Below are the code and all the weights of a small trained network. Each question names an input and a class and asks about switching units off, where a switched-off unit gives its printed mean instead of its output.

import numpy as np


def w(rows, s, z=0):
    codes = np.array(rows[::2]) - 128.0
    scale = np.full(codes.shape[1], s)
    scale[-1] = z or s
    return codes * scale


def f(y):
    return y / 2 * (1 + np.tanh(0.7978845608 * (y + 0.044715 * y**3)))


def log_softmax(a):
    a = a - a.max(-1, keepdims=True)
    return a - np.log(np.exp(a).sum(-1, keepdims=True))


def net(x, mask):
    res = np.array(x, float).reshape(1, 5) / 4 @ E
    y = f(res @ A[0][:, :-1].T + A[0][:, -1])
    res = res + np.where(mask, y, B[0][:, -1]) @ B[0][:, :-1]
    return log_softmax(res[-1] @ U[:, :-1].T + U[:, -1])


A, B = {}, {}
E = w([
[127,126,127],'x0',
[126,127,128],'x1',
[110,237,187],'x2',
[95,157,33],'x3',
[254,161,89],'x4',
],0.0083)
A[0] = w([
[54,91,144,139],'N0',
[143,57,100,61],'N1',
[152,26,98,99],'N2',
[132,18,106,98],'N3',
[67,174,1,93],'N4',
[98,104,161,2],'N5',
[60,119,162,33],'N6',
[75,173,28,101],'N7',
[59,112,142,17],'N8',
[151,89,194,120],'N9',
[124,38,96,70],'N10',
[195,124,129,236],'N11',
[102,147,78,92],'N12',
[139,82,198,159],'N13',
[111,215,168,66],'N14',
[53,97,154,112],'N15',
[150,87,202,150],'N16',
[68,104,135,29],'N17',
[74,98,153,21],'N18',
[52,98,145,111],'N19',
],0.0095,0.0058)
B[0] = w([
[191,119,34,215],'N0',
[145,221,175,156],'N1',
[102,247,183,214],'N2',
[69,252,200,217],'N3',
[169,3,203,209],'N4',
[240,180,226,113],'N5',
[224,229,118,151],'N6',
[122,33,209,188],'N7',
[251,167,106,137],'N8',
[126,38,138,178],'N9',
[94,238,230,181],'N10',
[179,121,19,253],'N11',
[108,49,217,131],'N12',
[82,49,142,213],'N13',
[78,241,202,178],'N14',
[195,154,50,202],'N15',
[103,21,126,207],'N16',
[249,128,108,133],'N17',
[254,151,138,134],'N18',
[220,146,24,197],'N19',
],0.0079,0.0048)
U = w([
[254,160,32,25],'0',
[23,252,234,55],'1',
[42,97,66,254],'2',
[37,101,61,248],'3',
[98,1,193,62],'4',
],0.0081,0.006)

Each question gives the input, the list of numbers given to net, and the class t.
The units are the neurons (one row each of A and B). Each row of codes is followed by its name. A weight is (code - 128) times the scale printed after its matrix; where a second scale follows, it is the last column's (A, B and U).
mask holds one flag per neuron, in row order. A switched-off neuron (its flag False) gives its mean, the last column of its row in B, instead of its output. The means were averaged over made-up inputs and are rounded, as every weight is.
A unit's drop is (log p(t) with every unit on - log p(t) with that unit switched off) / (log p(t) with every unit on - log p(t) with every unit switched off).
The circuit of an input: a set's keep is (log p(t) with only the set's units on - log p(t) with every unit switched off) / (log p(t) with every unit on - log p(t) with every unit switched off). Starting from the 12 units with the biggest drops (on a tie, the unit counted first), units are removed one at a time, each time the one whose removal leaves the highest keep (on an exact tie, the one counted first), for as long as the keep stays at least 0.8.
units of the circuit, in order: the units of the circuit, biggest drop first
top k neurons: the k neurons with the biggest drops, biggest first
drop of u: that unit's drop, to one decimal
input [-2,-5,0,8,-3], class 4: units of the circuit, in order : N4; N7
input [2,-5,8,5,6], class 1: units of the circuit, in order : N14
input [3,2,7,-8,2], class 4: top 2 neurons : N16; N3
input [-2,1,1,6,5], class 4: units of the circuit, in order : N4; N7; N19
input [-4,1,-1,5,-4], class 4: top 2 neurons : N4; N7
input [0,1,-8,2,-5], class 1: units of the circuit, in order : N3; N10
input [6,7,7,8,5], class 4: units of the circuit, in order : N4; N7
input [-4,3,-8,5,-6], class 1: units of the circuit, in order : N3; N10
input [-8,4,-8,-8,-5], class 1: top 3 neurons : N3; N2; N10
input [5,-1,4,-5,-3], class 3: top 2 neurons : N4; N7
input [-5,1,-8,7,6], class 1: drop of N1 : 0.1
input [-8,4,8,4,6], class 1: drop of N19 : 0.2
input [-7,-4,5,-3,6], class 3: drop of N6 : 0.3
input [-4,1,-7,4,2], class 1: drop of N2 : 0.1
input [0,6,-7,7,5], class 1: top neuron : N2
